Known rows, with every step that occurs
r g q p: [ -30   77   69  101  240 -131 -358  568  -29  -62  499  157  181  -87
 -228 -108   56   54 -122 -171  211 -181  106 -105  108  125  240   38
 -229  121  229  177  247   26   59 -151   60  347 -453  279   -1  -38
  125 -203  -89  398  -69  254 -340  -72  270    5  -32  136]
u s q n: [ -48  -46   91  -40  234 -263 -196  532   49  226  712   11  118   17
    2 -337  -28  -15   17  -79  475 -335   16   16  325  168  251   23
  -98  316  102   19  -77   12  155 -206  246  256 -280  312  -60  204
  332   71    1  439  193  286 -315   40  129   79  219  322]
l p u j: [-143   29  -72   98  264  -50 -270  333   10  -74  419 -181 -138 -167
  -16 -219 -267   89  -44 -148  608 -151 -119  149  187  502  293 -112
  -41  -49  154  174 -194   92  246 -286  585  295 -376  183   83   70
  283   15  -91  826 -229  195 -160  -97  235   23 -115  -43]
u s n a z j: [  15  126  167  146  381 -101 -193  252   93  -37  505 -201 -112  -26
   -1  -68   72 -411   14 -155  347 -139  -35  -41  216  362  349   77
  -14  347   41  -51 -107   14  296 -132  161  276 -369   83   76  266
   82   54  -57  445  -16  471 -325  109  228  -69 -111  326]
r j u s l p: [-309  -13  -74  115  179 -296 -347  282   70 -186  706 -136   53  -11
  354 -364   -3  230 -116 -153  398 -290 -166   70  207  134  292 -390
 -148  285   38 -187 -115  161  321 -231  635   62 -563  170   77   31
  389  -29   50  446   46  308 -158 -108  596   54   32  -72]
a z j g q p u s: [-134    7 -193  163  189 -276 -218    1  -31  275  482  -29   75 -302
  -97 -264 -124   60  121  -79   77 -433   59   24  212  244  132  -45
 -235 -158  128   79  -28 -168  230  -52  249  328 -403  219  -22  -22
  133  107   49  113  -89  174 -119    4   80   36 -115  122]
b q s l: [  25   53    8   63  260  -85 -202  361   51 -154  545  -28   77   82
  -28 -112  174   19   68  -79  103 -226   17   66  366   19  216 -156
  -35  241    8   73  135  110  425 -285  199  -29 -230  188  120  200
  169   51   94  285   90  413 -239   95  351  -57   40   67]
u j a z n g: [   0   66  196  317  242    0 -328  380   63 -246  496 -155   64 -190
  -62   -7 -130 -415 -119 -200  349 -130 -104  -10  417  310  333  -27
  -95  133  210    6  -89  -55  328 -315  283  593 -342   30 -112  292
   49 -116  -59  424   95  345 -232  145  282   43  -17  -56]
r g q s l p u j z n: [-198  -30  -75  -43  110 -110 -293  164  214 -185  383 -222 -103 -419
  -60   84 -231   -4   14  -63    9  -95 -107   94  250  191  143  -12
 -290 -438   69   85  311  -70  253 -449  479  226 -387  189  -80  158
  336 -101   67  337  107  377  -14  -19   56   11 -257 -189]
a z n g b s l p: [ -13  257 -211  339  212  -77 -270  290  -74 -296  626 -186   15 -124
  -85   34  -72  -62 -138  -18  229 -282  -24   28  150  249  159  -28
 -156  -21   39  -88   88 -227  334 -301  394  238 -432  -53 -117  258
  568 -111 -208  338   36  322 -242  197  438 -265 -177  153]
n g b r: [  29  234  -42  268  209  -87 -239  723 -167 -142  584  158  134    4
 -152 -139   87   78 -186 -169  507 -263  -90 -144  113   69  277   84
   20  182  238  100   70   13  298 -243  107  338 -261  245  -86  195
  367   61 -117  602 -128  336 -227  125  317 -105   16  354]
r j z a: [ -69  -18  128  114  282 -116 -222  376   92 -220  607    8 -131  141
 -130 -104  179   39   61 -312  341   46  -33 -136  290  173  319 -293
 -162  213   55   45  -24   37  500 -229  260  395 -428  109  -84  -14
   -8  -50   34  437  -50  536 -336  -34  214  119   88  -14]
z j g r s l: [-106   19 -213  176  268 -178 -148  649  -30 -199  538   56 -116 -336
  -34   -8  366  -49   38  -73  225 -300 -197 -171 -111  187  262   42
  -28  120  -10 -144  139   98  617  -79  216  390 -274  214  206  221
  336  -79  -43  390  -17  243 -251  270  121  134   75   91]
p q n a z j g: [   4  137   93  281  346  163 -133  372  -81  257  297 -125  -40 -350
 -268  -63   15 -312   81 -212  279 -197   46 -182  413  475  271  -30
 -302   66   57  155   14 -149  290 -149   72  288 -348   95  -69  318
   26 -115  -63  293  -90  440 -257  253  147   20  -74  -88]
q n l s r: [  57 -185  114  105  274  -75 -167  749   34    3  655  -61  203 -222
 -110 -211  245   37   13 -264  428 -129   85  -32  320  450  372  274
 -256  400   80   78  350  -78  373 -175  127  277 -431  152  -62  343
  304  -54   86  216  -51  424 -238  207  146  126  224  238]
q p u j g s n l: [ -98 -133 -101  275  179 -172 -130  142  -53  -56  457 -103  -87 -619
 -145 -186  130  100  -23  -88  370 -249  -28  143   98  534  285   35
 -172 -149  166  136   36 -275  237 -267  399  400 -396  335   58  177
  211  -26  126  341 -150  331 -219  -10 -125  -90  261  247]
r j u s g q n: [-122  -91  -25  -32   43 -223 -319  643   89  239  630  165   86 -216
  384 -334 -113   76 -158  -65  245 -466    2   68  200  -33  182 -304
 -257  479  144 -126   73   83  237 -105  383  189 -523  377 -192 -100
  238   92   38  352  178  262 -131 -157  336   70  155  107]
s l p u j a: [-264 -169   37   63  262 -222 -238  210   95 -263  405 -380  -15 -314
   66 -254 -185   39    6 -151  308  -62 -175   52  292  419  402 -101
  -65   29   94   -9 -176   49  333 -349  686  278 -343  104  120   85
  295 -108  -20  591  -20  203 -198   95  339   50 -150 -217]
b g s l p: [ -77  130 -141   78  202 -149 -220  588    0 -394  497 -110   77 -211
  -51 -287 -130  254  -46  -86  137 -255  -29   50   19  171  187 -188
 -214  119  149 -110  -14   84  139 -117  391  -44 -410   78  140  199
  304 -174 -130  470   29  205 -346  -81  410  -47 -182  124]
l p u s r g: [ -43   61 -102   86  215 -235 -466  318   59 -119  465  -85  150 -287
  121 -229 -145  270  -82 -145  538 -109  -63   22 -110  299  196  198
 -136  112   15    5  -47  180  145  -94  333  301 -412  145   55  154
  403  176    6  484 -185  203 -181   68  260  110 -236  342]
s r g b q: [ 159   63  -68  151   85  -71 -212  699 -178  -44  384  119   83   69
   -4   20  136   81 -120   27  425 -193  151 -166  -29  185  230  -23
   17  249  144  178  303   83   65  -96  -37  100 -309  250   17  144
  259    4   -9  526 -136  325 -192  187  212    6    6  330]
g r s l p q n z j: [-148  131  -21  214  378  -31 -132  439  104 -146  396 -132 -154 -299
  -26  -75  -12  -33  166 -108  320 -280   56 -157  210  374  352  293
 -492   65   -3  -23  290 -107  463  -55  328  534 -432  218   18  316
  488  107 -196  418  -75  391 -290  291 -199 -229 -100   11]
r g b z j: [ 107  179 -208  186  157  -32 -316  587 -182  -91  506  141  -84  103
   30   86   77 -129 -134 -116  490 -297   38 -234  -17  154  209 -285
 -192  222  116  123   20   18  268 -234 -125  176 -364  125  -25  -62
   80 -113  -48  531   -6  422 -329   87  287   -5  -93  328]
n l p q s g b r j: [ 123  118 -152  203   56    1  -97  486 -126   36  461    4   11 -143
   22 -173   59  160  -87 -108  313 -309   64  -55  145  -17  302  -62
 -280  137  126   51  113  -34  410 -248  117  185 -622  316 -177  199
  488  326 -182  364 -217  335 -120  305  378 -203  -81  -68]
u s g r j a: [ -22  -94   84   60  132 -297 -295  582  130  -72  701  107   86 -139
  278 -289  135  -77  -23  -91  411 -331 -102 -189  -15  -75  303 -100
  -73  526  131 -264 -155  176  493  -75  188  559 -445  346   -5  -34
  201  141 -112  391   23  176 -232   91  200   51   43  114]
s q p u: [-138 -131  -60   46  200 -137 -265  322  -35  198  558  -93   89  -92
 -155 -333   26  122  -30    6  514 -208   74   75  291  295  205  -29
  -48  -21   93  280    6   -4  179 -254  347  160 -324  245   76   -9
  159   71  -32  513  -60  188 -386   55   53  -20  130  172]
r g b q: [ 138  139  -74  180  149  -36 -232  504 -182  -13  546  171   30   77
   42  -31  106   16 -105  -52  428 -322  107 -141   11  163  195 -172
   26  226  209  187  167  143   74 -245   -3   75 -296  223  -29   38
  190  -66   11  520 -107  326 -305   16  283  -30   13  253]
u s q p: [-124  -34   60   33  242 -360 -201  377   17  173  739   27  197  102
  -97 -404  -30   56  -26  -47  430 -317   42   25  248   91  277   13
  -89  178  133  110 -104   13  156 -162  221  292 -364  341   82  111
  304   76  -34  390   67  169 -373   33  102   10  157  290]
p q n l s g r: [ 141 -133   52   91  234   44 -129  765   71  192  621  -10  172 -389
   11 -175  119  -29  -45 -136  343 -424  145  -59  126  196  308  262
 -330  320  188   51  289  -10  443 -109    8  343 -388  267 -171  296
  295  133   31  248  -69  261 -378  246   43   -2  245  160]
g s q p u j a z n: [-154 -243   13  181   37 -116 -208  175   82  204  391 -300  -74 -340
   73 -267 -132 -144  124  112  298 -305   96   15  419  558  216   11
 -161 -171  187  109  -87 -307   46 -318  411  531 -346  140   28   79
   58  -61  -89  353  142  217 -238   19 -170 -153   14  105]
q s l p u j a z: [-121  -68   23   33  191 -131 -309  -67  130 -335  484 -473   60 -282
   55 -277 -297    4  137 -145  142  -51 -128  124  453  358  276    1
 -103 -117   14  -11 -219  -42  500 -399  598  244 -278  -81   46  177
  229    3  -64  234  -17  310  -80   81  389  -86 -305  -81]
g b q n a z j u: [ -43   -8  -67  221  166  109  -89  389 -139  403  437 -121 -162  -37
  225  -90  -15 -268   65   63  329 -393   99  -83  446  514  154 -224
  -22  165   84  214  225 -113  130 -304  186  -22 -379    0   -9   38
  143 -183  -46  390  -15  440 -144   35  111 -238  -25  148]
a z n g r j u: [ -41   63  -55  366   94  158 -475  539   22 -116  581  -14  -45  -81
  187   13  245 -133 -193  -28  574 -313  -90  -21  242  204  115 -214
  -68  110  144  -61  207   -6  384 -220  278  404 -493   49 -119   89
   92  -33  -72  445  -33  424 -122   -4  320  -87  197   47]
r s n g q p u: [ -38   98  -25  192  248  -87 -337  182  141 -214  492   21  -21 -517
 -122 -147  100  105 -147  -84  244 -180  -44  157  -14  260  219  362
 -228  139   64  118  286    0  246 -158  328  425 -340  268  -76   13
  247  173   20  326 -176  337 -323   78  -23 -173  -74  374]
a z j u s r g q: [  -7  -21  -78    3   76 -194 -386  461   53   25  375  -20  146  -69
  284  -97 -162  -74  -74  -44   93 -319   87  -72   81  149  225    8
  -46  230  139  -33  121  109  111   59  136  178 -413   75  -28  119
   92   27   65  273   68  270 -137   74  375  170  -73  341]
r s l p u j a: [-240 -127   -8   86  271 -227 -248  104  142 -361  496 -311 -102 -494
  206 -315 -104   56   37 -157  305  -79 -272   55  105  461  403  104
  -94  136  -11  -60 -173  132  444 -340  695  445 -331   81  127   86
  366  -33  -47  507  -57  213 -241  107  267   35 -247  -73]
q p u j g r s l: [-247 -138 -167  214  189 -285 -164  322  -32 -182  520  -34  -14 -581
   -8 -165  216  208  -37   10  386 -211 -287   42 -103  286  241  201
 -103 -184    7   37   79 -112  585 -193  448  611 -246  318  213  100
  424  -24  -50  339 -173  175 -117   54  -47  -43   51  184]
g b s r: [  68   62 -141  111  163 -206 -181  641  -78  -72  552  103  -25   46
 -155 -155  217   53  -16  -25  492 -175   22 -181  -60  332  318  122
   59  345   65   85   -4 -126  332 -123  192  298 -265  285   39   72
  416  -26 -185  620 -149  322 -215  156  105 -165  -43  476]
a z n l s r g b q p: [ 172 -136  -38  360   53  -32 -141  464 -180  106  539  -75  243 -130
   31   45  226  -11  -80   31  251 -243  276  -56  184  379  209  208
 -289   32  147  213  702 -277   83 -179 -195  237 -582   35  -84  283
  331  -46   58  -45 -117  382 -181  274   94 -134   41  262]
r s q p u j a z: [-109 -244   76   42  125 -175 -219  -40   32  -33  547 -256   36 -334
  127 -438 -161  -77   93   26  368 -126  -71   89  304  452  330  197
  -52   14   50  185 -156  -53  342 -271  419  577 -283   76    9   36
  109   82 -121  262  -47  172 -306  112   32  -63  -97  192]
u s r g b q n a z: [ 161   75  137  172  154 -101 -178  369 -116  138  476  -27  152 -107
  168  -81   40  -67   -5   11  389 -219  128 -157  129  260  163  223
 -156  320   25   68  236  -94   56 -131  -81  290 -333  110  -96  259
  326   -4  -62  146  -68  454  -83  126  205 -124 -136  558]
s q n z j: [ -79  -27   84    9  304  -37 -155  569  -46  151  532   24    5   60
 -128 -177 -153 -255   90 -128  468 -229  190  -69  575  308  297 -132
 -202  182  126  180  159  -30  282 -183  210  195 -346  207  -34  226
  157   29  -74  470  148  384 -369  202 -115   23  241   90]
s n g q p u j a z: [ -58  -93  206  139  160 -120 -264   38  118 -253  305 -273   99 -402
 -123 -126 -258 -125  -94  -51  108  -73    1  156  379  328  338  185
 -169  -42  228  132  115 -223  185 -201  377  509 -328  147 -153   55
   57   29  -22  245  -99  310 -166  109   90 -183 -102  119]
l s q p u j a z n g: [-130 -262  126  193   83  -94 -237  136  101   45  546 -269  237 -412
  150 -232 -335 -202 -100  -50  300 -213  -31  175  517  422  252   95
 -166 -114  209  153  106 -133  256 -362  301  426 -314  -26  -63  196
  146    4   72   19   33  197 -209  239   -7  -19  -15   11]

Rows
[-120  -10 -188  250  115 -434 -201    5 -109   45  646   21  208 -171
  274 -119  109  251 -110   41  275 -421   40   18  -23   41  130  -23
 -135   38   50   85   84  -45  132 -279  236  110 -322  283   50  -19
  356   89  123  114  -27  270 -252  -42  231 -130  -74  395] : r g b q p u s l
[ -78  133  219  181  404  138 -207  301   24  -40  359 -440   46 -218
 -233 -175  -77  -55   30 -165  252  -79   84  -61  474  408  321   93
 -409   85    3   66   77 -136  218 -215  362  206 -433   -4  -76  365
  275 -135 -175  399  -39  442 -309  159  452 -130 -172 -106] : s l p q n a z
[ -41  -99  152  -20  283  -55 -267   32   58  320  636 -243   69 -229
  104 -409  -33  -96   84  -56  519 -264   26   44  400  356  150  127
  -76  212  -13   82 -150   -2  208 -298  321  233 -233   55  -96  157
  159  115   -9  279   62  369 -281   32  195   -1   29  404] : p u s q n a z
[ 151  -22   61   35   48    6 -373  499   83 -205  639  -28   99 -100
   96 -217   78 -138   89  -61  251 -189    2 -135  231  -29  182  -74
  -94  286   61 -150  -30   63  665 -156   86  437 -395   96  -71   40
   39  124 -220  166  -24  303 -150  140  279 -104  -81   85] : q s g r j a z
[  92  -60  -13  145  175  -97  -97  -19  -34  -73  302  -19 -156 -259
  -27  -83 -134  116   59 -109  240 -104   35  103  223  303  198 -118
  -15 -107  125  199  180 -155  431 -308  159  117  -38  112   17   86
  370  283  269  248 -217  584  -35  224 -342 -290   94  319] : p u j g b q s n z a
[ -59   72 -129  -47  197  -68 -429  202  123 -243  437 -137   92 -339
  -13  -96  -78  244  -34 -165   29 -188    6   63  117  104  100   10
 -178  -57   47    7  180  177  247 -321  368  -27 -331   67   13   44
  310  -35   40  246  -31  310 -163   31  457   25 -246   26] : r g q s l p u
[ -20 -171   10  216  295 -280 -150 -129   56  139  565 -130   32 -219
   76 -231  260   86   33    9  351 -258   40  236  202  304  289  145
 -129  184   31  172  191 -135  160 -233  261  266 -474  332    3   69
  263  305  211  256 -100  367 -340   70  -26 -215  167  318] : b q p u s n l
[ -15 -209  248   57  214  -65 -193  686   57  -76  354  140  149 -258
  -88 -238   24  263   51 -391  129  -13  170 -164  384  274  312  -67
 -490  350  154  -45  558 -129  427   29   20  361 -393   88 -125   94
  297  -23  167  -29 -133  566   -4  264  -33  122  197   26] : l s r j g q n z a
[ -23  -32  -70  184  117   60 -288  243   99  -57  412 -170  -10 -156
   57 -230  172  175  -18 -167  396 -168   52   20  309  312  337  -88
 -255  196    0  101  121   56  355 -215  354   59 -631  180  -37  185
  282  144   48  312 -222  462  -71  257  310  -36   74 -153] : n l p q s r j u
[ 119 -182   91  101  200    3 -280  767   88  -22  456   27  150 -296
  -50   51  333  -83 -139 -217  182 -185  151 -131   75  292  321  227
 -227  322  212   29  628   56  117 -155  -73  246 -507  146  -85  250
  237 -142  172  238    9  389 -237  274  235  237  152   90] : z n l s r g q
[ -62  -19   26  148  299 -132 -289   80  155   44  545 -281   -7 -241
   61 -363    3   84  -74 -130  385 -300  -12  103  133  364  426   89
 -167  222  138   43    4   33   89 -194  413  107 -505  230  -93  231
  429  192  196  558  -79  370 -382  148  191 -114  141  125] : j u s n l p q
[ 151 -142   49   13  239 -134 -237  567   28  -77  405  131  126 -310
  -57   17  281  -35  -16 -126  148  -99   78  -78   87  282  307  304
 -201  425   38   62  405 -156  212 -125   36  453 -476  232 -167  126
  322 -152  -66  189   11  397 -251  223  257    1  102  336] : b s r g q n l
[ -70   21  -56  213  173  -99  -87  191  -61  465  571  -82 -104  -43
  394 -197  -65 -237   93   42  323 -524   48  -61  362  406  151 -147
  -43  255   70   92   56  -98  124 -272  189   63 -367   72  -18   54
  237  -55   23  259   38  417 -111  -19   87 -221  -53  310] : g b q n a z j u s
[  90 -230   87  152  172  -15 -352  659   38   10  400   18  218 -257
 -104  -23  295   43 -128 -108  163 -127  163  -93  141  213  281  183
 -578  226  123  149  762 -226  145 -140 -281  410 -628  137  -89   56
  228 -135  136   85   28  437 -236  272   94   -1   69  190] : b z n l s r g q p
[-167   40  -25  208  291 -246  -51  145   32  -57  432 -158  -45 -242
  -33 -175 -193 -151  209 -134  134 -265  110 -274  386  452  444   52
 -430  157   53   -1   58 -355  332 -243  361  333 -406  170  -89  126
  528  -80 -178  247   23  407 -315  388 -147 -396 -254  -68] : g b s l p q n z j a
[  10 -109  -75  -70  -63  -85 -299  653   91 -164  351  132  102 -107
  105 -244  116  193 -118  -32  137 -129  -63   55  138   -3  172 -226
  -85  321  108   23  289  113  250  -77  194 -131 -426  214   21  -58
  123    6  -13  268  -78  401   39   14  300  -22  -72   95] : b g q s r j u
[  93 -274  232  133  160  -27 -223  316   34 -277  659 -201  209 -108
   94 -311  312  -66   85 -290  323  -41   92 -157  406  385  469   21
 -195  522   97  -59  168   10  508 -148  120  352 -552  -31 -126  200
  -10  -27   54   -6 -120  456 -198  286  461  179   93   -9] : n l s r j a z
[-161   19  -53  343  104 -152 -417  324   98 -211  707 -105   85 -104
  392  -15  275  -63 -214  -16  391 -427 -160   25  194  -26  141 -183
 -114  187   61 -295   90  -14  464 -202  393  365 -458   87  -84  196
  239   36   48  193  170  428 -101    8  476  -29  208  145] : a z n g r j u s l
[ -57  -64  198  119  189  -26 -354  270  131  -78  596 -166 -112  -68
  301 -254  319 -117  -59  -14  582 -184 -152  -75  112  287  282  -11
   51  374   76 -144   55   24  348 -149  254  349 -415  132   21   37
  165   23  -51  466 -130  521 -129  -63  229 -225   99  365] : g r j u s n a z
